Each row is followed by its class.
[  9  -9  -8  32 -18  -7 -39   4  -6   9 -25 -22   3 -18 -32  -7 -17  38
  -9 -16  29 -18 -15  -9 -13 -22 -14  13 -28  62 -13 -11 -14   6 -25   0
  -1   8  10 -24   5]
j_821
[ -4 -25 -14  30  15   1  -7  -9   7 -10  30  19  -2   1 -27  21  11  12
  22  23 -10   4  15   0 -28  13   0 -36  18 -25  46  -5  31  -5   3  -9
 -24   7 -21  11  11]
j_287
[  9   0 -42 -39   7  17  -6  28  -5  23  -5 -36  45   2  38  15 -16 -67
   6  16   8  15 -29  15  -3  -6  -8  12 -28 -11   4  13   3 -19 -28 -12
 -32 -11  -9  22  28]
j_423
[  4   2 -10  17   7   2   6 -19   3 -16  31  24  11   5   0  10 -15  -2
  16  23  -6   9  -3   9 -28   9 -10 -31  21   4  11   3  15 -11 -18   4
 -22 -17 -15   5   3]
j_261
[-19 -14 -23   6   4   6 -11  11  -5 -24  33  15  -9   2 -42  18  -2  17
  21  20 -14   4   4  24 -18  14 -11  -8  27   4  17  20  26  -5  -4   8
 -16  -8   1   1  -4]
j_476
[ 22  -1  11  37 -18 -34 -42 -13  -2  -2 -29 -26  36   7 -33 -22 -18  21
 -13 -37  36  -3 -30   9 -11  -1 -21  -2 -41  66   4  -1 -21  26 -21  18
 -12  -2 -20  -5  18]
j_501
[ 15  -3 -42  -2  -7  17 -12  24 -18  13 -14 -44  38 -10  26  19 -19 -48
  15  21  16  -4 -20  23   0 -14  21   2 -36   1  -1  10  18 -20 -30 -39
  -6   6 -18   2  28]
j_821
[-11  -8 -29   7   4  -2  -8  -7   8 -12  43  -3  -7  18 -31   2   0  14
  12  10  -6  17  -8  32 -10   6 -18 -16  11 -29  20  10  16   8   9   5
 -31 -15 -18   2  -1]
j_476
[ 12  -6  24  41 -16 -11 -39 -17 -19   0 -32  -4   1  -4 -27 -19   2  59
   9 -32  23  -3  -8  22   1 -14  10 -19 -11  29 -24 -10  -4  25 -10  -8
  20   7  -2  -9   9]
j_955
[-43 -32   7 -29 -45  11 -30 -23  -8  24  40 -37 -17  20  20 -25   4  88
  10  29  11   6 -46  32  33  -9   2  -2  37 -24   4   3  45   7   9  -6
 -16  11 -16  32   6]
j_476
[ -9 -16 -56  45 -12  15   1  21 -25   9  19 -27  10 -23  -9  28   8 -16
   9  14   0  -5   4   6  -8 -17  16 -15  14 -18 -14 -14  20 -20   5 -46
   0  11  -1  33 -20]
j_261
[ -7  -9 -36  19  -3  19   2  16 -18  20  22 -42   6  -2 -10   9   3 -40
   6  13 -11 -15  -5   4   1  -3  -1   0   0 -23 -27 -14   8 -18  26 -25
  22  -1   1  19 -13]
j_142
[-21 -20  -4 -54 -41  16 -11 -21   4  19  30 -53 -20  39  28 -26  -2  62
  20  15  -7   1 -54   4  28  -4  -1   5  18  -5  -8 -13  36  11  -2  -2
  -9  24 -13  34  27]
j_501
[-32 -28   9 -32 -41  15 -37  -6  -6  14  31 -31 -30  17  -9 -17   2  72
  18  30   2  -2 -37  25  36 -15   0   8  17 -27   2   7  53  -2  14   1
  -4  16 -13  31  11]
j_476
[ -7 -10 -32  43   1   9  -2  13 -19  18  12 -46  21 -17 -10  10  11 -27
  15  13   6 -17  -3  20  -1  -7  21 -14  24 -14 -33 -12  14  -7  19 -45
  10  15  -1  19 -17]
j_476
[ -5  19 -31 -39 -13  33   7  25  -1  24   1 -36  -2   8  28  11 -28 -56
   2  19  11 -10 -17  -6   8   4 -11  38 -10   5   4  14   7 -18 -17 -17
 -12  -2  13   7  26]
j_869
[ 25   3  15  18   7 -22 -33  -7 -16   6 -33 -32  23   1 -27 -22  -6 -19
  -6 -22  23 -15 -25  27  -2 -17 -12   3 -39  60 -28  -4 -16  15  -2  22
   6 -17   9 -16   0]
j_705
[-22 -14 -32   5  22   3   1  -9   7   3  18   0  -8   7 -12   6   3   7
  14  11 -22   4  10  11 -19   1 -25 -16  -5 -33  27   8  24   7   8  -2
 -22  -5  -1   7   4]
j_287
[-11  -4 -38  16  -7  12 -16  36 -22  22  15 -13   9 -17 -12  15   9 -30
 -13  39  -4 -10  -1  -2 -15  -4   5  -2  -5 -23 -30  24   8 -32  -4 -21
   1  -5   7  -4 -11]
j_130
[-12 -30  -9 -20 -15   5 -30 -24  -3  11   7 -46 -16  10   9  -7  -1  81
  10   9   7   3 -56  16  25   7  14  11  24  28   7 -22  44   5  -8   0
 -11  32 -16  44  17]
j_287
[-14 -14 -46  28  19  20 -12  21 -21  25   7 -52   3 -37 -39  17   2 -15
   7  27  -6 -10  -2  20  -8 -12  16  -5  12   9 -30   3  26 -20  -5 -22
  -5  17   9  15   1]
j_865
[ 13 -17 -39  55  12   0 -19   4 -21   0  -4 -53  29 -13 -19   2  -5  -2
   7   2  21 -22  -5  15   2   3  15 -28  15   3 -48 -20  16  -6  14 -23
  23  -3  -5  21 -10]
j_423
[ 15  10   8  30 -11 -15 -35   5  -9   3 -38 -25  11   2 -33 -12 -15  27
  -7 -29  43  -7 -19  19 -12 -27   3   6 -25  33   1  -8 -23  25  -6 -18
  -1   3  -9 -24  12]
j_265
[ 17   2 -39  31   6  22 -11  25 -17  16   2 -15   6 -29   9  25  -5 -39
 -12  33  -1   2  -4  19   7  -1  23   2  22 -23 -20   9   9 -25  -3 -31
  18  10  -4  12  -5]
j_865
[ -2   3 -34  22   4  16   4  19 -26  11  22 -28   1 -22 -28  11  12 -38
  -2  20 -15   7  -4  26  -2 -12   4 -10   2 -24 -43 -14   7 -21  14 -23
   0  -3  14  19 -20]
j_142
[  1 -11 -43  23  14  -9  -4  -6   9  -3  31  23  22  19 -19   7   0  -3
  15  20  -6  13  -1  28 -25  18 -13 -35  15 -52  29  10  27  -2   6   1
 -31  -1 -25   4   4]
j_130
[ -4  -3 -51  20   1  33  -8  21 -34  40  14 -33   3 -28  -9   6  15 -38
   5  43 -11  -4   6  25   3 -10  23  -2  11  -6 -31   6  28 -28   3 -37
  15  12 -11  16  -7]
j_865
[  2 -15 -20  44   1   2  -5 -11  14 -17  33  11   2  13 -36  23  10  35
  28   9 -11  20   5  10 -39   8  12 -36   4 -25  20 -18  17  -3  -6 -17
 -11   4 -20   0   3]
j_265
[-12 -13  -7  -9  -2   9 -10   9 -14 -17  17  30   2  -3 -21  11  -4  11
  15  14  -2   8  17  40  -6  -8  -8 -17  16 -21  15  12  30  -2  -1  -8
 -14 -11  -8   9 -12]
j_821
[  2   3  13  29 -20 -24 -40   0  -1 -10 -23 -19  -4   8 -51 -19   2  28
  10 -38  28 -19  -4 -11 -10 -13 -11   5 -35  35 -30  -9 -11  26   0   7
  -3  -8   8 -40  -1]
j_955
[  1  10 -22 -42 -22   8  12  20  -6   6   2 -12  49  -7  69  29  -9 -67
  12  10   5   3 -19  11  13  -5  10  17 -19 -13  13  11   9 -15   3 -42
 -16  -2 -25  13   9]
j_705
[  4  18 -25 -26 -21  25  11  24  -5  19   0 -40  23   4  43  18 -23 -72
  13  23  21  -7 -15 -16  -3  -7   6  13  -3   8   5   8   6 -19 -16 -38
 -18 -19   0   3  31]
j_261
[ -4  19 -23 -28 -34  18  10  20   2   3   8 -59   0  13  34  11 -29 -76
  21  26  11 -16 -19 -15   9 -10  -2  25   0   8   7   2   8  -1  -7 -36
 -25   5   1 -11  34]
j_501
[ 13  -7 -40  33   5   3  -3  28 -26  13  13 -22  15 -17  -2  28  13 -29
 -10  -6   1   7 -16  15  -6 -26  23 -12 -13 -30 -24 -10 -12 -21  -4 -35
   0  14  -5  27 -18]
j_261
[ 11  18 -26 -32  -4  12 -10  44  -6  12  -7 -18  24   2  28  32  -5 -55
   6  -3  15  11 -16  26   0 -14  17  24 -23 -10   5  13  -7 -22 -17 -51
 -18   0  -7  -3   3]
j_130
[  3  -4 -45  38  15   5 -15  31 -22  18   9 -24  23 -28 -20   5  22 -34
   1  26  -2  -7  -8  27   5 -10  22 -12   9 -26 -34  18   9 -23  13 -37
  18  15 -14   8 -15]
j_476
[-17 -14 -17  15  -5 -11  -2  -1 -18 -26  23  19  26  14  -2   0  12  13
  14  14 -11   0  15  22 -17  13 -11 -32  17 -29  -1  14  27  -2   5   3
 -12 -16  -8  -6 -22]
j_501
[  22   32  -18  -39   -4    5   13   33   -1   11  -16  -23   48    3
   56   19  -20 -101    9   -9   30    3  -15   15    4    1    7   14
  -18  -23   -5   10  -10   -9  -14  -52  -16   -2   -7    4    8]
j_142
[-13 -22  -9 -24 -24  15 -39 -16  -2  13  12 -28 -14   1  27 -18  -8  73
  -2  23  14  15 -42  22  28  -9  -9   3  12   9 -10   4  27   3  -5   5
  -3  -5 -10  24  18]
j_955
[  7 -13   3  57 -24  -5 -42 -14 -11 -12 -26  -7  14 -14 -35 -26  -3  31
   1 -14  19 -19   2  10   2 -11 -20  -8  -7  37   7  -4  -3  13 -24  -8
   9  13 -10 -17 -12]
j_869
[ 26  13 -46 -30  -8  13  10  27 -12   9  -1 -44  32   6  41  35 -10 -77
   4  -2  18  -1 -19   8  -2   5  21  17 -27  12  -4   1   1 -12  -6 -38
 -11 -13 -17   3  15]
j_705
[-24 -29 -13 -62 -14  23 -32  -6   2  31  26 -28 -24  26  40 -16 -18  70
   7  44   7   4 -50  19  32   8   4  12  34 -16  -8  -8  48   3   0  20
  -8  14  11  34  34]
j_142
[ 20   9 -65  -8   5  29  -3  35  -6  17 -12 -42  26  -7  35  36  -9 -56
  20  12  11  12 -17   4 -12   7   9  17 -32  20  23   5   2 -26 -31 -48
 -21   0   0   5  44]
j_287
[-39 -21  -2  11 -13 -10 -11 -11  -8 -21  35  10   8  12  -9   3  -5  51
  18  11  -2  -7  -8  31 -10   6 -15 -15  17 -22  10  14  23   8  17   5
 -17  -6 -12  12 -14]
j_476
[ 27 -12  -3  30   8  -4 -46  -8 -10   4 -36 -18  -3   3 -52 -33 -14  27
 -19 -21  19  -1 -20  23   0  -7 -17  13 -33  64  -5  -3 -19  12 -27  42
   6 -13  -1 -16   8]
j_821
[ 26  13 -26 -18 -15  16   2  16   4   3   1 -38  35   7  34  31 -15 -42
  11 -23  15   6 -21   7   3 -17  13  14 -35   1  25 -25  -6 -11 -16 -54
 -22  14 -25  20  14]
j_869
[-11 -23  -4 -20 -26  19 -29 -29   4  20  21 -47 -10  40  -1 -26  -3  79
  17  12  -2  12 -53  24  18   1  26  -7  14 -18 -12 -19  44   7 -12  -4
   4  19 -35  36  16]
j_265
[ 18  23 -42 -33  15   9   1  35   8  22   7 -46  26 -10  38  35 -29 -90
   1   4  14   7 -21   9  -1 -14   8  21 -24   7  16  18 -10 -15 -23 -35
 -32   2  -7 -11  30]
j_865
[ 22  -1 -33  35  12   8 -12  27 -20  20   0 -30  23 -13 -21   7  18 -37
   9   8   9 -12  -6  19   1 -10  24 -11  -5 -16 -22   1   4 -22  20 -37
  22  14 -18  15  -4]
j_476
[ 13  -4 -50  46 -16  13  -5  16 -20   6  18 -15  16 -19 -20  19  22 -22
 -11   6  10   2  -5   7 -14  -4  18 -11  -4 -22 -33  -6  -2 -24   5 -43
  -3   4 -22  18 -32]
j_705
[ 12   7 -44 -13   4  31  -3  21  -3  14 -11 -36  19   2  19  34 -25 -25
  11  -9  17   7 -16  11 -14   1  12  22 -24  26   1  -2   2 -21 -33 -36
 -11 -10 -13  24  19]
j_261
[-16 -21  18  40 -10 -17 -48  -5 -22   8 -20 -26   5   0 -45 -15  -1  45
   0 -14  15 -20 -20   0 -12   6 -10  10 -18  73  -7  -7   2   9 -10  31
  -1  -6  22  -9   9]
j_287
[ -8 -19 -15  48   7  16  -4 -32   6 -10  15   9 -17   7 -41   8  -3  43
  19   8  -7  19   9  26 -24  10  -2 -28  23  -1  28  -7  29  -4 -16   1
 -10 -13 -14  21   1]
j_261
[-22 -18  12 -17 -33   1 -14 -22   1  30  30 -35  -7  24  21 -27  -3  30
   5  30  16  -6 -52   8  18  -9  -3   1  24 -27 -11  -5  25  -1   3   5
 -13  12  -7   8  10]
j_821
[  0  -4  17  13 -18 -14 -47   9 -31  -8 -24 -10  12  -7 -35 -13 -14  26
  -8 -23  25 -18 -18  11   3   1 -13  15 -12  57 -35  15  -1   7 -13  26
  11 -16   3 -19  -5]
j_955
[ 18  -6 -60  43  16  21  -5  13 -18   0  15 -34  19 -18 -15  23  13 -34
   7  12 -13  11  -3  24 -10   3  18 -29  23 -19 -43  -7  15 -15  -4 -40
  16 -10  -7  14 -13]
j_955
[ -9 -11 -17  42  22   4 -20  17 -20  18  12 -28  24 -30 -22  11  17 -13
  -5  26   5  -1  -4  37  -5  -4  13 -14   5 -24 -44   4   7 -20  14 -12
   3  -5   2   5 -14]
j_865
[  9  20 -35 -57  -1  19   7  25   7  37 -12 -24  17   8  72  13 -34 -51
   3   9  21  -6 -24 -10   3 -20   1  41 -31  -2  18  -6  -2 -18 -11 -24
 -32  18   5   7  24]
j_142
[ 28  16  14  29 -11 -27 -30 -11  -4  -5 -29 -33  -3   5 -60 -30 -16  20
  -9 -37  19 -17 -21  -9  -8  -8 -25   6 -31  93 -22  -4 -21  20 -11  23
  15  -4   6 -24  12]
j_501
[ -8 -19  -6 -64 -17  19 -35  -7  -8  26  33 -11 -17  34   9 -23 -11  47
  13  41   2  14 -42  24  19  -9  13 -16  15 -18   2  15  54  -5 -17  12
 -14   6 -21  49  36]
j_423
[-12 -18  -9  36 -36 -11 -13 -20  -8  -3  38  28  18  19   8   1  -9  39
   8   5   3  12  -8  22  -3  14 -10 -34  12 -58  26  -3  22   5   9  -3
 -11   3 -21  16  -3]
j_142
[ 45  16 -51 -24  17  18   4  37 -12   8 -25 -50  23  -6  31  36 -15 -91
   9 -15  21   2 -19   6  -5 -19  20  18 -38  -5   7   8  -8 -21 -36 -42
 -24  13 -21 -14  25]
j_955
[ -2  -6 -25  -1  13   5  -5  -6  -9  -8  31   0   1  20 -45   2 -15  13
  19  15  -2   7  -1  31 -29   3 -17 -20   0  17  -1  -8  36  -7  -3  30
 -32 -30  13   9   5]
j_821
[-15   4  30  17 -39 -22 -36   0 -16   3 -26 -23  -2 -17 -29 -16  -8  58
  -5 -22  27 -26 -20   4  11 -25 -24  27 -20  64 -15   1 -11  19  21  -1
  18  -2  14 -18  -1]
j_476
[  3  -7  24  20 -16 -13 -41 -13 -17  18  -5 -11   0  12 -23 -32  -9  23
 -12   0  24 -11 -17   9  -5 -17  -7  -2 -18  33   3 -11 -11  14  -4  23
 -11  -7   0 -23   9]
j_142
[-19 -25  -2 -26 -19   8 -31 -20   0  39  16 -32 -17  22  22 -27  -4  71
  -6  35  17  13 -56  23  13 -13  20   4  19  -1   8  -8  25  12  -7   6
 -12  27 -22  33  24]
j_265
[-37 -31 -10 -49 -36   5 -21 -32  -6  29   9 -38 -20  25  31 -20  -9  87
  11  30  -6   1 -56  19  21 -12  -4  10  13  -9  -9  -4  59  10  -4   9
   1  21  -8  48  15]
j_423
[ -5 -11 -57  43  29   9  -8  21 -27  30  -9 -41   1 -23 -25  16  16 -30
  -5  32  -4 -11   0  21 -16 -19  21  -7  -1 -42 -50   2  17 -19   3 -28
  13  13   8  -1 -11]
j_423
[ 13 -13  20  48 -16 -17 -44 -30  -7  -3  -6 -29   4  17 -24 -18  -7  60
   6 -44  18 -14 -26  -1  -6   8   0  -3 -10  84  -6 -36 -14  23 -16   8
   8   2  -3  -7  -2]
j_287
[ -3 -12 -28  19  -5  -1  -2  -4   2 -24  28  16  10   8 -24   6   1  -3
  14  10  -8  11  19  15 -13   7   5 -27  23 -26  37  -4  25   9   6 -15
 -16  -2 -41   4 -15]
j_265
[  36   30  -49  -41   17   26   19   32   13   20  -12  -66   20   -1
   36   28  -27 -114    0   -1   19   -6    0  -10   -7  -15    5   16
  -24  -15    7    8   -7  -10  -20  -50  -29   -7  -13  -13   23]
j_865
[ 28   9 -30  -4   1  29  -2  24  -7   9 -32 -31  18 -28  29  37 -12 -50
   8  -6  14  15  -9  18   7 -12  11  21 -15  13  16   2  -4 -17 -19 -52
   2   2 -16  11  25]
j_955
[ 11  -5  13  33   0 -26 -38   6  -2  -7  -4   3   7   7 -43  -1   1  24
   6 -49  19  -9 -17  -1 -14  -2 -11  -2 -43  21   3  -5 -27  10 -11   6
 -12  20 -10  -9   3]
j_287
[  0 -13 -30  45  11  17 -10  22 -19  11  19 -28  12 -19 -39  15  24 -27
  -2  14  -8  10   2  26  -3   0  12  -7  10 -11 -27 -10   4 -27  10 -21
   1   2  -8  24 -18]
j_501
[-14 -21 -22  12  -3   1 -12  -6  -3 -22  28  25   4  19 -18  12   2  51
  16  16  -6  17  11  31 -25   3   6 -34  15 -54  20  -4  36   7  -2  -5
 -24  -3 -22   7 -10]
j_265
[ 10 -11 -20   1  23  -4  -8   1  -7 -22  25  16 -17   2 -34  25  -3  18
  12   4  -6   9  15  25 -12   0 -11 -22   8 -21   9   0  25  -9   5  10
  -8 -11  -7  -6  -4]
j_423
[-23 -10   0 -37 -17  19 -25 -15   3  30  25 -31  -6  30  24 -20 -11  49
   2  40   0  24 -53  36  12  -6  11  -5  16 -29  -7   9  31   5 -10  -3
  -5  -5 -14  29  28]
j_265
[ 11   8 -43  -5   1   7  -6  23   4  14 -10 -31  32  -7  42  29 -18 -71
   2  21  21   7 -15   6  -5  -7  16  13 -20   2  20  11   1  -8 -21 -39
 -16  -9 -23  -1  27]
j_261
[-16 -21  19 -52 -18   3 -27 -18   3  26  35 -22 -24  42  24 -17  -8  60
   5  27  -2  -6 -55  14  24  -4  17   0  31 -22   0  -6  32   7  10  10
  -2  22 -19  23  22]
j_130
[-25 -22  -4 -35 -38   6 -26 -20  -4  31  28 -24 -11  33  34 -30  -6  59
  13  18   5  -6 -55  16  35  -7  11   8  29 -29   2  -9  41   4   8  -9
   2  38 -25  32   4]
j_142
[-22 -17 -21  -3 -10  -5  -7 -13 -11 -14  31   3  -5  16 -13   8  -6  17
  13  26  -7   5   1  19 -16  12  -4 -25  24 -12  19  22  38   5 -11   1
 -11 -18 -19  -1   4]
j_423
[ -7 -21 -30  31  11  10 -17  25 -27  21   2 -22  10 -38 -21  21  17 -37
   0  30  -5   0   8  27   5 -16  18 -12  13 -34 -31   5  24 -22   1 -32
  14  15  -2  22 -17]
j_423
[ -8   0  15  35 -27 -25 -41  -4 -13  -7  -6 -37  14   1 -47 -17  -6  41
   0 -21  24 -16 -14   4  -9  -8 -10  -4 -14  62 -32  -3  -2  17  -6   0
  -1 -12   6 -25  -1]
j_501
[ 11   2  28  30  -4 -10 -30  -6  -2   8 -36   7  -7   3 -38 -13 -18  24
   0 -16  29 -24  -5   6 -12  -5  -7  12 -16  44  -9   2 -15  15  -6   6
  30   2   2 -25  11]
j_821
[  4 -15  -5  40  -3 -21 -43   5 -18  13 -26 -20  -6 -12 -91 -23  10  31
  -8 -38  23 -13   0  -5  -9  -4 -12  10 -34  98  -7  -6 -10  13  -2  30
  14  -8  -3  -1  -1]
j_261
[-10 -34  -2 -12 -27   2 -35 -33  -2  15  15 -37   2  32  13 -29  -4  67
  17  21   8  -6 -51  13  21  17   3  -7  24  11 -18 -10  40   7  -6  16
  18  10 -26  34  16]
j_423
[ 30 -19 -32  21  25   2 -22 -12   8 -39   1  10  -3  -1 -24  20 -12  45
  19  11   6   2  20   4 -36   8  -7 -34   4  32   8 -14  25  -4 -31   9
 -11 -15  -5 -10   3]
j_423
[  4 -19 -31  37   4  17  -2  22 -20   5   9 -12   4 -32  -4  31  13  -9
   7  26   3  -5   2  13  -8  -7  29 -11  10 -12 -18  -8   6 -26  -4 -40
  15  21  -6   5  -4]
j_821
[ 14  17 -39 -10 -10  24 -10  27  -7  22 -17 -41  42  -9  39  18 -16 -29
  14   2  25  11 -27  30   8  -1  12  21 -11  13 -12   1   2 -13 -14 -49
 -10  -3   0  16  22]
j_476
